Below are the code and all the weights of a small trained network. Each question names an input and a class and asks about switching units off, where a switched-off unit gives its printed mean instead of its output.

import numpy as np


def w(rows, s, z=0):
    codes = np.array(rows[::2]) - 128.0
    scale = np.full(codes.shape[1], s)
    scale[-1] = z or s
    return codes * scale


def f(y):
    return y / 2 * (1 + np.tanh(0.7978845608 * (y + 0.044715 * y**3)))


def log_softmax(a):
    a = a - a.max(-1, keepdims=True)
    return a - np.log(np.exp(a).sum(-1, keepdims=True))


def net(x, mask):
    res = np.array(x, float).reshape(1, 6) / 4 @ E
    y = f(res @ A[0][:, :-1].T + A[0][:, -1])
    res = res + np.where(mask, y, B[0][:, -1]) @ B[0][:, :-1]
    return log_softmax(res[-1] @ U[:, :-1].T + U[:, -1])


A, B = {}, {}
E = w([
[144,198,4,123,95,182,140],'x0',
[94,159,68,154,168,63,194],'x1',
[88,172,240,151,127,120,151],'x2',
[194,217,117,158,36,85,71],'x3',
[79,187,171,119,252,162,60],'x4',
[2,143,85,167,195,59,73],'x5',
],0.0071)
A[0] = w([
[7,115,63,129,129,130,80,233],'N0',
[155,152,201,139,165,159,47,216],'N1',
[39,129,208,107,146,188,176,179],'N2',
[110,101,161,156,149,92,137,228],'N3',
[103,128,161,128,143,162,125,228],'N4',
[122,30,123,135,114,132,125,251],'N5',
[101,129,48,124,171,132,160,106],'N6',
[144,74,142,129,157,99,135,180],'N7',
[151,207,110,133,160,166,143,170],'N8',
[140,50,119,88,128,146,132,89],'N9',
[130,139,95,121,83,113,97,184],'N10',
],0.013,0.0029)
B[0] = w([
[54,212,136,112,92,98,96,254],'N0',
[173,207,153,26,167,156,73,220],'N1',
[230,35,119,118,109,148,181,229],'N2',
[99,195,108,86,41,160,203,192],'N3',
[193,80,142,96,106,130,101,174],'N4',
[138,150,130,74,60,153,254,209],'N5',
[133,175,189,65,167,137,74,205],'N6',
[145,84,159,169,98,146,171,175],'N7',
[145,97,171,34,115,169,144,187],'N8',
[225,59,201,168,177,161,130,182],'N9',
[41,144,232,60,125,115,231,188],'N10',
],0.0096,0.0092)
U = w([
[69,124,96,133,82,53,192,237],'0',
[115,64,16,253,197,82,25,3],'1',
[189,66,138,37,144,242,165,65],'2',
[117,208,147,25,166,121,47,187],'3',
],0.0076,0.003)

Each question gives the input, the list of numbers given to net, and the class t.
The units are the neurons (one row each of A and B). Each row of codes is followed by its name. A weight is (code - 128) times the scale printed after its matrix; where a second scale follows, it is the last column's (A, B and U).
mask holds one flag per neuron, in row order. A switched-off neuron (its flag False) gives its mean, the last column of its row in B, instead of its output. The means were averaged over made-up inputs and are rounded, as every weight is.
A unit's drop is (log p(t) with every unit on - log p(t) with that unit switched off) / (log p(t) with every unit on - log p(t) with every unit switched off).
The circuit of an input: a set's keep is (log p(t) with only the set's units on - log p(t) with every unit switched off) / (log p(t) with every unit on - log p(t) with every unit switched off). Starting from all 11 units, units are removed one at a time, each time the one whose removal leaves the highest keep (on an exact tie, the one counted first), for as long as the keep stays at least 0.8.
units of the circuit, in order: the units of the circuit, biggest drop first
unit that matters most: the unit with the biggest drop
k most important neurons: the k neurons with the biggest drops, biggest first
drop of u: that unit's drop, to one decimal
input [-4,4,0,1,-8,-1], class 0: 2 most important neurons	[N2, N1]
input [3,6,-8,3,-1,-1], class 3: unit that matters most	N6
input [-6,3,-1,-3,-3,3], class 0: units of the circuit, in order	[N1, N8]
input [-6,8,2,-1,2,5], class 0: units of the circuit, in order	[N1, N3]
input [0,6,-4,5,0,-6], class 0: units of the circuit, in order	[N1, N2]
input [2,-7,-7,-8,5,4], class 3: 2 most important neurons	[N0, N6]
input [3,2,8,3,8,-4], class 2: 2 most important neurons	[N2, N0]
input [6,-7,5,-2,-4,8], class 0: 4 most important neurons	[N1, N6, N8, N9]
input [4,-6,4,8,1,-7], class 3: 2 most important neurons	[N2, N1]
input [0,5,-7,0,-2,2], class 3: 2 most important neurons	[N6, N2]
input [-3,-2,-5,4,3,-3], class 3: 2 most important neurons	[N2, N1]
input [5,-4,3,7,1,-8], class 3: 4 most important neurons	[N2, N5, N9, N1]
input [8,-8,2,1,-5,5], class 0: 3 most important neurons	[N1, N6, N10]
input [-6,-5,-6,3,-4,4], class 0: unit that matters most	N2
input [-3,4,5,2,1,3], class 0: 3 most important neurons	[N6, N3, N8]
input [8,4,-6,-4,-2,5], class 3: drop of N6	0.2
input [3,-2,8,4,-6,0], class 0: drop of N6	0.2
input [2,5,8,3,-5,-2], class 0: drop of N1	0.4
input [-5,1,3,3,-4,-2], class 0: drop of N6	0.1
input [1,7,-6,2,-4,7], class 3: units of the circuit, in order	[N6]
